Here is a tiny trained network, its code and every weight. The questions are about switching its units off for an input and a class, where a switched-off unit gives its printed mean instead of its output.

import numpy as np


def w(rows, s, z=0):
    codes = np.array(rows[::2]) - 128.0
    scale = np.full(codes.shape[1], s)
    scale[-1] = z or s
    return codes * scale


def f(y):
    return np.maximum(y, 0)


def log_softmax(a):
    a = a - a.max(-1, keepdims=True)
    return a - np.log(np.exp(a).sum(-1, keepdims=True))


def net(x, mask):
    res = np.array(x, float).reshape(1, 5) / 4 @ E
    y = f(res @ A[0][:, :-1].T + A[0][:, -1])
    res = res + np.where(mask, y, B[0][:, -1]) @ B[0][:, :-1]
    return log_softmax(res[-1] @ U[:, :-1].T + U[:, -1])


A, B = {}, {}
E = w([
[209,84,234,147,112,57],'x0',
[146,227,182,1,144,137],'x1',
[43,130,134,100,12,64],'x2',
[116,234,119,212,167,43],'x3',
[98,165,206,195,87,218],'x4',
],0.0088)
A[0] = w([
[179,124,119,130,193,137,68],'neuron 1',
[143,82,147,68,105,172,22],'neuron 2',
[88,153,159,160,118,192,95],'neuron 3',
[176,121,104,137,229,185,89],'neuron 4',
[209,87,235,152,102,56,20],'neuron 5',
[104,176,142,172,87,226,84],'neuron 6',
[66,134,125,97,60,73,84],'neuron 7',
[202,134,122,146,199,179,58],'neuron 8',
[93,196,163,186,155,92,71],'neuron 9',
[125,188,160,58,148,124,56],'neuron 10',
[142,107,70,74,155,72,2],'neuron 11',
[179,100,80,94,175,78,81],'neuron 12',
[125,64,146,81,113,185,37],'neuron 13',
[162,152,191,181,84,178,83],'neuron 14',
[118,146,183,182,142,210,62],'neuron 15',
[131,73,77,183,108,144,26],'neuron 16',
[50,174,16,113,141,198,7],'neuron 17',
[153,69,196,174,122,89,27],'neuron 18',
[132,204,113,163,157,80,49],'neuron 19',
[60,130,117,95,73,91,48],'neuron 20',
[121,177,167,55,135,136,58],'neuron 21',
[65,134,48,152,135,168,78],'neuron 22',
[135,221,127,200,140,59,85],'neuron 23',
[149,180,138,39,119,162,82],'neuron 24',
[93,128,131,118,28,79,87],'neuron 25',
[129,58,110,110,100,181,83],'neuron 26',
[125,178,133,66,120,131,63],'neuron 27',
[92,59,78,200,104,114,59],'neuron 28',
[154,95,6,78,169,61,146],'neuron 29',
[102,67,86,192,128,136,54],'neuron 30',
[124,176,161,73,149,135,49],'neuron 31',
[142,66,170,76,102,190,92],'neuron 32',
],0.011,0.0047)
B[0] = w([
[91,100,156,124,140,155,184],'neuron 1',
[121,82,49,141,152,115,200],'neuron 2',
[132,122,141,108,71,70,194],'neuron 3',
[68,86,172,138,147,173,229],'neuron 4',
[175,163,139,39,173,149,254],'neuron 5',
[131,110,148,107,70,69,219],'neuron 6',
[70,83,162,137,160,177,222],'neuron 7',
[45,73,167,152,157,176,215],'neuron 8',
[119,97,50,119,118,102,202],'neuron 9',
[167,166,129,209,139,101,201],'neuron 10',
[119,122,150,129,72,94,180],'neuron 11',
[107,128,144,117,61,108,195],'neuron 12',
[117,99,55,130,130,113,211],'neuron 13',
[127,112,143,103,85,90,210],'neuron 14',
[109,106,154,117,69,83,213],'neuron 15',
[156,148,139,185,141,102,195],'neuron 16',
[192,168,164,5,192,130,232],'neuron 17',
[178,171,145,90,166,109,208],'neuron 18',
[102,95,46,123,113,123,196],'neuron 19',
[72,76,166,142,164,178,204],'neuron 20',
[169,147,130,184,152,92,201],'neuron 21',
[171,151,140,88,162,129,207],'neuron 22',
[115,81,50,117,141,136,234],'neuron 23',
[159,144,137,193,136,106,216],'neuron 24',
[86,97,165,135,169,169,227],'neuron 25',
[131,110,65,145,130,108,216],'neuron 26',
[154,161,146,183,155,106,186],'neuron 27',
[168,172,146,188,156,95,225],'neuron 28',
[129,125,153,118,38,69,243],'neuron 29',
[172,178,143,199,156,101,208],'neuron 30',
[148,142,133,173,143,88,183],'neuron 31',
[118,96,53,121,133,123,241],'neuron 32',
],0.011,0.0092)
U = w([
[173,152,135,220,153,113,108],'0',
[108,98,9,119,134,126,114],'1',
[174,146,152,38,171,133,158],'2',
[40,96,183,149,159,160,110],'3',
[119,119,157,112,24,100,110],'4',
[128,136,118,133,104,148,248],'5',
[132,149,119,133,105,172,100],'6',
],0.015,0.012)

Each question gives the input, the list of numbers given to net, and the class t.
The units are the neurons (one row each of A and B). Each row of codes is followed by its name. A weight is (code - 128) times the scale printed after its matrix; where a second scale follows, it is the last column's (A, B and U).
mask holds one flag per neuron, in row order. A switched-off neuron (its flag False) gives its mean, the last column of its row in B, instead of its output. The means were averaged over made-up inputs and are rounded, as every weight is.
A unit's drop is (log p(t) with every unit on - log p(t) with that unit switched off) / (log p(t) with every unit on - log p(t) with every unit switched off).
The circuit of an input: a set's keep is (log p(t) with only the set's units on - log p(t) with every unit switched off) / (log p(t) with every unit on - log p(t) with every unit switched off). Starting from the 12 units with the biggest drops (on a tie, the unit counted first), units are removed one at a time, each time the one whose removal leaves the highest keep (on an exact tie, the one counted first), for as long as the keep stays at least 0.8.
units of the circuit, in order: the units of the circuit, biggest drop first
unit that matters most: the unit with the biggest drop
top k neurons: the k neurons with the biggest drops, biggest first
drop when u is switched off: that unit's drop, to one decimal
input [6,-5,6,4,3], class 2: unit that matters most => neuron 5
input [3,4,-4,-5,4], class 1: units of the circuit, in order => neuron 32; neuron 2
input [8,-1,-6,6,-7], class 2: top 2 neurons => neuron 5; neuron 18
input [-4,5,-3,5,-6], class 4: top 3 neurons => neuron 29; neuron 12; neuron 11
input [-6,7,1,-5,7], class 0: top 2 neurons => neuron 24; neuron 21
input [3,2,-2,-4,-2], class 1: units of the circuit, in order => neuron 17; neuron 32
input [7,0,-3,7,2], class 1: units of the circuit, in order => neuron 23; neuron 9
input [-1,2,-8,7,-4], class 3: top 4 neurons => neuron 4; neuron 8; neuron 1; neuron 32
input [3,2,8,7,-7], class 3: top 3 neurons => neuron 7; neuron 25; neuron 20
input [4,-4,-7,-7,8], class 4: top 2 neurons => neuron 15; neuron 14
input [-7,-3,5,3,-7], class 2: top 2 neurons => neuron 17; neuron 22
input [3,7,3,7,0], class 0: top 2 neurons => neuron 10; neuron 21
input [4,1,-8,0,8], class 3: top 2 neurons => neuron 8; neuron 4
input [-7,4,-1,-5,-1], class 2: units of the circuit, in order => neuron 17
input [-2,1,-8,-7,0], class 3: top 2 neurons => neuron 4; neuron 8
input [1,-8,3,-4,-8], class 0: top 3 neurons => neuron 28; neuron 30; neuron 16
input [-8,-6,-7,2,2], class 2: top 2 neurons => neuron 17; neuron 22
input [-7,-8,5,-3,0], class 0: drop when neuron 28 is switched off => 0.3
input [4,-4,-2,-5,3], class 1: drop when neuron 32 is switched off => 0.5
input [6,-4,0,2,-6], class 2: units of the circuit, in order => neuron 5
input [3,8,-6,-8,3], class 0: drop when neuron 21 is switched off => 0.3
